Below are the code and all the weights of a small trained network. Each question names an input and a class and asks about switching units off, where a switched-off unit gives its printed mean instead of its output.

import numpy as np


def w(rows, s, z=0):
    codes = np.array(rows[::2]) - 128.0
    scale = np.full(codes.shape[1], s)
    scale[-1] = z or s
    return codes * scale


def f(y):
    return np.maximum(y, 0)


def log_softmax(a):
    a = a - a.max(-1, keepdims=True)
    return a - np.log(np.exp(a).sum(-1, keepdims=True))


def net(x, mask):
    res = np.array(x, float).reshape(1, 5) / 4 @ E
    y = f(res @ A[0][:, :-1].T + A[0][:, -1])
    res = res + np.where(mask, y, B[0][:, -1]) @ B[0][:, :-1]
    return log_softmax(res[-1] @ U[:, :-1].T + U[:, -1])


A, B = {}, {}
E = w([
[46,100,130,80,134,137,46,156,158,171,39,56],'x0',
[186,101,109,148,167,169,103,68,108,86,118,93],'x1',
[162,98,254,192,108,140,133,128,85,181,114,200],'x2',
[128,182,192,46,121,89,175,177,151,105,154,118],'x3',
[150,150,144,73,198,46,63,145,160,170,93,44],'x4',
],0.012)
A[0] = w([
[114,113,198,178,115,163,147,135,125,122,138,204,249],'neuron 1',
[163,116,129,167,135,157,78,107,126,153,76,95,206],'neuron 2',
[131,147,176,157,120,187,151,146,121,165,137,150,90],'neuron 3',
[171,141,109,158,120,141,191,118,119,88,220,208,223],'neuron 4',
[65,160,91,5,125,64,135,180,148,122,138,77,215],'neuron 5',
[115,108,185,150,99,153,151,129,118,137,113,166,13],'neuron 6',
[169,125,120,126,154,145,110,154,126,153,197,138,17],'neuron 7',
[108,119,238,183,89,192,180,150,119,138,138,231,172],'neuron 8',
[189,146,94,157,104,143,209,108,117,85,211,180,75],'neuron 9',
],0.014,0.0019)
B[0] = w([
[81,119,151,79,79,112,158,95,104,107,121,161,213],'neuron 1',
[148,96,88,125,178,122,62,88,124,80,118,106,177],'neuron 2',
[99,126,168,128,117,108,122,113,116,96,100,142,176],'neuron 3',
[165,122,88,179,159,175,217,122,154,84,195,82,243],'neuron 4',
[119,193,136,109,128,122,125,232,162,243,96,113,238],'neuron 5',
[127,102,148,125,80,92,106,116,107,156,118,164,179],'neuron 6',
[100,131,108,87,88,255,132,159,147,82,135,101,145],'neuron 7',
[57,94,180,95,42,116,114,91,81,105,93,215,253],'neuron 8',
[222,163,112,176,190,112,191,95,143,138,206,110,238],'neuron 9',
],0.012,0.026)
U = w([
[185,129,120,167,133,160,193,107,120,87,254,132,122],'0',
[119,166,140,81,129,109,117,197,159,189,144,113,200],'1',
[143,69,102,126,176,137,55,100,112,110,124,98,173],'2',
[94,76,179,115,68,111,128,94,66,100,158,183,6],'3',
],0.011,0.0019)

Each question gives the input, the list of numbers given to net, and the class t.
The units are the neurons (one row each of A and B). Each row of codes is followed by its name. A weight is (code - 128) times the scale printed after its matrix; where a second scale follows, it is the last column's (A, B and U).
mask holds one flag per neuron, in row order. A switched-off neuron (its flag False) gives its mean, the last column of its row in B, instead of its output. The means were averaged over made-up inputs and are rounded, as every weight is.
A unit's drop is (log p(t) with every unit on - log p(t) with that unit switched off) / (log p(t) with every unit on - log p(t) with every unit switched off).
unit that matters most: the unit with the biggest drop
top k neurons: the k neurons with the biggest drops, biggest first
drop of u: that unit's drop, to one decimal
input [6,7,0,-7,-8], class 2: unit that matters most -> neuron 2
input [-6,-3,5,-6,-4], class 3: top 3 neurons -> [neuron 8; neuron 1; neuron 6]
input [5,0,6,-6,2], class 2: top 3 neurons -> [neuron 2; neuron 8; neuron 1]
input [-4,1,-7,-6,4], class 2: top 2 neurons -> [neuron 4; neuron 9]
input [-4,1,3,-8,5], class 2: top 2 neurons -> [neuron 9; neuron 4]
input [2,7,2,-4,-2], class 2: top 2 neurons -> [neuron 8; neuron 2]
input [6,2,6,-3,2], class 2: top 2 neurons -> [neuron 2; neuron 8]
input [-6,0,8,-6,-6], class 3: top 2 neurons -> [neuron 8; neuron 1]
input [3,4,-8,-6,4], class 1: top 2 neurons -> [neuron 5; neuron 4]
input [1,-5,-8,1,-6], class 1: drop of neuron 5 -> 0.8
input [-2,-8,-3,7,-2], class 1: drop of neuron 5 -> 2.2
input [0,5,-7,-1,6], class 1: drop of neuron 4 -> 0.0
